Below are the code and all the weights of a small trained network. Each question names an input and a target symbol and asks about switching units off, where a switched-off unit gives its printed mean instead of its output.

import numpy as np


def w(rows, s, z=0):
    codes = np.array(rows[::2]) - 128.0
    scale = np.full(codes.shape[1], s)
    scale[-1] = z or s
    return codes * scale


def norm(h):
    return h / np.sqrt((h * h).mean(-1, keepdims=True) + 1e-5)


def f(y):
    return y / 2 * (1 + np.tanh(0.7978845608 * (y + 0.044715 * y**3)))


def softmax(a):
    e = np.exp(a - a.max(-1, keepdims=True))
    return e / e.sum(-1, keepdims=True)


def log_softmax(a):
    a = a - a.max(-1, keepdims=True)
    return a - np.log(np.exp(a).sum(-1, keepdims=True))


def net(x, mask):
    ids = ['ΔΦΩαγλμψ'.index(c) for c in x.split()]
    T = len(ids)
    res = E[ids] + P[:T]
    r = norm(res)
    for j in range(2):
        rows = slice(2 * j, 2 * j + 2)
        q, k, v = (r @ M[0][rows].T for M in (Q, K, V))
        z = softmax(np.where(np.tri(T) > 0, q @ k.T / 2**0.5, -1e9)) @ v
        o = O[0][rows]
        res = res + np.where(mask[j], z, o[:, -1]) @ o[:, :-1]
    y = f(norm(res) @ A[0][:, :-1].T + A[0][:, -1])
    res = res + np.where(mask[2:10], y, B[0][:, -1]) @ B[0][:, :-1]
    return log_softmax(norm(res)[-1] @ U[:, :-1].T + U[:, -1])


Q, K, V, O, A, B = {}, {}, {}, {}, {}, {}
E = w([
[87,75,115,9],'Δ',
[161,197,230,42],'Φ',
[149,84,221,166],'Ω',
[116,109,77,183],'α',
[179,187,189,204],'γ',
[223,149,23,19],'λ',
[181,148,119,129],'μ',
[196,121,162,106],'ψ',
],0.011)
P = w([
[4,76,136,34],'0',
[55,112,106,80],'1',
[135,58,134,253],'2',
[134,239,187,134],'3',
[84,122,72,77],'4',
[179,85,132,247],'5',
[134,246,149,124],'6',
[89,126,80,87],'7',
[198,103,107,216],'8',
[120,242,121,118],'9',
[80,125,75,85],'10',
[204,73,135,227],'11',
],0.0054)
Q[0] = w([
[203,240,151,102],'H1',
[66,239,229,53],'H1',
[6,44,86,87],'H2',
[178,36,113,149],'H2',
],0.011)
K[0] = w([
[236,181,121,113],'H1',
[224,47,141,141],'H1',
[9,57,135,74],'H2',
[115,129,170,207],'H2',
],0.014)
V[0] = w([
[240,58,210,29],'H1',
[63,67,133,73],'H1',
[218,7,44,100],'H2',
[254,92,155,202],'H2',
],0.0063)
O[0] = w([
[181,133,217,43,212],'H1',
[81,57,107,93,46],'H1',
[140,37,102,131,45],'H2',
[60,2,185,57,254],'H2',
],0.0063,0.0049)
A[0] = w([
[92,99,96,82,141],'N1',
[99,94,95,173,247],'N2',
[253,160,109,136,141],'N3',
[124,104,164,182,73],'N4',
[91,159,176,139,185],'N5',
[203,102,130,114,7],'N6',
[117,109,168,88,202],'N7',
[134,147,106,56,102],'N8',
],0.013,0.0011)
B[0] = w([
[139,91,32,79,137],'N1',
[223,181,234,111,140],'N2',
[85,2,91,150,253],'N3',
[81,51,109,174,189],'N4',
[108,129,55,104,231],'N5',
[212,222,217,175,192],'N6',
[99,173,59,149,225],'N7',
[106,144,211,220,190],'N8',
],0.0081,0.0049)
U = w([
[98,110,28,36,111],'Δ',
[105,182,109,62,26],'Φ',
[52,64,109,37,3],'Ω',
[166,182,6,171,61],'α',
[37,254,72,151,212],'γ',
[190,71,67,63,240],'λ',
[111,54,155,240,207],'μ',
[170,134,219,54,136],'ψ',
],0.0089,0.0029)

Each question gives the input, a string of symbols that net reads in full, and the target symbol t.
The units are the heads (2 rows each of Q, K, V and O) and the neurons (one row each of A and B). Each row of codes is followed by its name. A weight is (code - 128) times the scale printed after its matrix; where a second scale follows, it is the last column's (O, A, B and U).
mask holds one flag per unit, heads first, then neurons. A switched-off unit (its flag False) gives its mean, the last column of its rows in O or B, instead of its output. The means were averaged over made-up inputs and are rounded, as every weight is.
A unit's drop is (log p(t) with every unit on - log p(t) with that unit switched off) / (log p(t) with every unit on - log p(t) with every unit switched off).
The circuit of an input: a set's keep is (log p(t) with only the set's units on - log p(t) with every unit switched off) / (log p(t) with every unit on - log p(t) with every unit switched off). Starting from all 10 units, units are removed one at a time, each time the one whose removal leaves the highest keep (on an exact tie, the one counted first), for as long as the keep stays at least 0.8.
circuit, biggest first: the units of the circuit, biggest drop first
top k neurons: the k neurons with the biggest drops, biggest first
drop when u is switched off: that unit's drop, to one decimal
input Δ λ μ, target λ: circuit, biggest first	[H1, N8]
input α Δ μ, target λ: circuit, biggest first	[H2, N8]
input γ ψ ψ α, target ψ: top 4 neurons	[N2, N3, N7, N8]
input μ γ μ ψ μ, target ψ: circuit, biggest first	[H2, N3]
input γ γ λ μ μ Δ, target λ: circuit, biggest first	[H2, N1, N6]
input γ μ Ω Φ Φ μ, target ψ: circuit, biggest first	[H2, N3, N6]
input Ω Ω μ μ Ω ψ γ γ γ μ, target μ: circuit, biggest first	[N3]
input Φ γ Ω γ μ ψ Δ, target ψ: top 3 neurons	[N8, N7, N4]
input α μ γ Δ, target μ: circuit, biggest first	[H2, N8, N3]
input γ γ γ λ μ γ γ Ω, target Ω: circuit, biggest first	[N8, N6, H2]
input γ ψ Ω μ α Δ, target λ: top 2 neurons	[N2, N1]
input γ γ μ α μ γ Δ γ ψ γ, target ψ: circuit, biggest first	[H1, H2]
input ψ ψ γ γ Δ ψ Δ, target ψ: top 2 neurons	[N8, N4]
input Δ μ ψ γ Ω Ω γ μ λ, target μ: circuit, biggest first	[N8, N3]
input μ Φ γ μ γ μ γ α, target α: circuit, biggest first	[H2]
input γ γ γ Ω Ω, target Ω: top 2 neurons	[N6, N8]
input γ α Ω Δ, target γ: top 2 neurons	[N8, N4]
input α γ Ω γ γ γ γ μ ψ γ, target ψ: drop when H1 is switched off	2.9
input γ Φ Δ γ γ, target γ: drop when N3 is switched off	0.2
input Φ μ γ γ ψ γ α, target ψ: drop when H1 is switched off	0.8
input μ γ λ, target μ: top neuron	[N8]
